Here is a tiny trained network, its code and every weight. The questions are about switching its units off for an input and a target symbol, where a switched-off unit gives its printed mean instead of its output.

import numpy as np


def w(rows, s, z=0):
    codes = np.array(rows[::2]) - 128.0
    scale = np.full(codes.shape[1], s)
    scale[-1] = z or s
    return codes * scale


def norm(h):
    return h / np.sqrt((h * h).mean(-1, keepdims=True) + 1e-5)


def f(y):
    return y / 2 * (1 + np.tanh(0.7978845608 * (y + 0.044715 * y**3)))


def softmax(a):
    e = np.exp(a - a.max(-1, keepdims=True))
    return e / e.sum(-1, keepdims=True)


def log_softmax(a):
    a = a - a.max(-1, keepdims=True)
    return a - np.log(np.exp(a).sum(-1, keepdims=True))


def net(x, mask):
    ids = ['γδεζημπτφψ'.index(c) for c in x.split()]
    T = len(ids)
    res = E[ids] + P[:T]
    q, k, v = (norm(res) @ M[0].T for M in (Q, K, V))
    z = softmax(np.where(np.tri(T) > 0, q @ k.T / 3**0.5, -1e9)) @ v
    res = res + np.where(mask[0], z, O[0][:, -1]) @ O[0][:, :-1]
    y = f(norm(res) @ A[0][:, :-1].T + A[0][:, -1])
    res = res + np.where(mask[1:17], y, B[0][:, -1]) @ B[0][:, :-1]
    return log_softmax(norm(res)[-1] @ U[:, :-1].T + U[:, -1])


Q, K, V, O, A, B = {}, {}, {}, {}, {}, {}
E = w([
[106,150,3,151,128],'γ',
[91,74,184,141,126],'δ',
[87,61,141,127,123],'ε',
[132,154,154,52,180],'ζ',
[202,177,149,148,88],'η',
[177,95,88,211,153],'μ',
[140,134,113,67,148],'π',
[132,121,153,127,74],'τ',
[138,223,73,152,127],'φ',
[78,89,157,137,169],'ψ',
],0.024)
P = w([
[78,88,127,111,71],'0',
[210,122,96,95,255],'1',
[89,130,96,104,56],'2',
[235,112,149,83,198],'3',
[91,151,88,121,59],'4',
[198,96,157,51,210],'5',
[97,161,76,136,59],'6',
],0.0097)
Q[0] = w([
[1,218,128,129,114],'H1',
[128,107,158,83,92],'H1',
[227,30,132,146,204],'H1',
],0.0067)
K[0] = w([
[151,168,79,137,194],'H1',
[80,147,102,253,105],'H1',
[85,116,254,81,68],'H1',
],0.0095)
V[0] = w([
[97,189,255,29,139],'H1',
[72,168,59,158,81],'H1',
[158,60,64,185,101],'H1',
],0.0069)
O[0] = w([
[108,104,148,39,116,249],'H1',
[117,250,64,97,75,68],'H1',
[129,64,131,89,128,173],'H1',
],0.013,0.0017)
A[0] = w([
[116,37,114,122,144,172],'N1',
[141,165,118,72,160,164],'N2',
[183,162,167,183,126,224],'N3',
[184,190,145,122,109,187],'N4',
[31,117,117,192,117,102],'N5',
[123,105,154,179,81,133],'N6',
[158,223,37,90,178,88],'N7',
[157,84,83,253,123,153],'N8',
[204,83,81,169,203,231],'N9',
[94,134,118,97,111,133],'N10',
[121,155,167,87,144,126],'N11',
[94,138,168,54,85,141],'N12',
[100,130,140,75,102,168],'N13',
[66,110,138,74,102,105],'N14',
[217,113,122,134,247,255],'N15',
[58,206,102,165,107,183],'N16',
],0.013,0.0047)
B[0] = w([
[115,172,97,92,134,212],'N1',
[127,78,81,123,136,183],'N2',
[102,112,145,97,146,178],'N3',
[115,127,133,155,170,192],'N4',
[127,173,105,123,168,153],'N5',
[115,102,134,105,109,185],'N6',
[116,147,172,120,80,172],'N7',
[122,131,157,59,89,187],'N8',
[98,103,146,4,71,196],'N9',
[128,155,125,154,119,150],'N10',
[109,134,103,123,128,171],'N11',
[155,134,122,136,177,254],'N12',
[148,159,116,184,121,211],'N13',
[153,94,145,165,95,197],'N14',
[66,109,207,53,95,248],'N15',
[108,168,132,110,157,154],'N16',
],0.013,0.0078)
U = w([
[87,95,167,8,60,161],'γ',
[206,167,240,115,205,3],'δ',
[214,103,33,94,152,234],'ε',
[122,242,129,127,152,180],'ζ',
[78,79,42,119,121,106],'η',
[52,17,159,184,147,17],'μ',
[55,119,113,139,208,74],'π',
[100,204,96,86,105,171],'τ',
[177,104,170,170,32,165],'φ',
[161,52,137,31,241,83],'ψ',
],0.011,0.0022)

Each question gives the input, a string of symbols that net reads in full, and the target symbol t.
The units are the heads (3 rows each of Q, K, V and O) and the neurons (one row each of A and B). Each row of codes is followed by its name. A weight is (code - 128) times the scale printed after its matrix; where a second scale follows, it is the last column's (O, A, B and U).
mask holds one flag per unit, heads first, then neurons. A switched-off unit (its flag False) gives its mean, the last column of its rows in O or B, instead of its output. The means were averaged over made-up inputs and are rounded, as every weight is.
A unit's drop is (log p(t) with every unit on - log p(t) with that unit switched off) / (log p(t) with every unit on - log p(t) with every unit switched off).
The circuit of an input: a set's keep is (log p(t) with only the set's units on - log p(t) with every unit switched off) / (log p(t) with every unit on - log p(t) with every unit switched off). Starting from the 12 units with the biggest drops (on a tie, the unit counted first), units are removed one at a time, each time the one whose removal leaves the highest keep (on an exact tie, the one counted first), for as long as the keep stays at least 0.8.
units of the circuit, in order: the units of the circuit, biggest drop first
unit that matters most: the unit with the biggest drop
top k neurons: the k neurons with the biggest drops, biggest first
drop when u is switched off: that unit's drop, to one decimal
input τ τ δ τ π γ δ, target τ: units of the circuit, in order => (N5, H1)
input ζ φ τ ζ ζ, target ζ: units of the circuit, in order => (H1, N9, N15, N13)
input δ τ ε, target η: unit that matters most => N15
input ζ γ δ, target τ: units of the circuit, in order => (H1, N5)
input δ δ δ, target μ: top 4 neurons => (N9, N15, N8, N14)
input τ π ζ τ ε, target η: units of the circuit, in order => (N15, N1, N9)
input δ γ π, target τ: top 2 neurons => (N7, N15)
input τ τ τ τ δ, target μ: top 3 neurons => (N9, N15, N14)
input τ ζ τ τ φ ζ ζ, target ζ: top 3 neurons => (N7, N9, N15)
input ψ φ δ, target ζ: top 2 neurons => (N5, N15)
input μ τ ε η, target γ: top 3 neurons => (N9, N15, N12)
input δ δ τ ζ ζ τ, target ψ: top 3 neurons => (N7, N12, N11)
input δ η ζ ζ τ τ ζ, target ψ: drop when N9 is switched off => 0.3
input γ τ τ τ ζ, target τ: drop when H1 is switched off => 2.1
input η δ τ φ ε, target ζ: drop when N9 is switched off => 0.2
input ψ δ ζ δ τ τ, target ψ: unit that matters most => N7
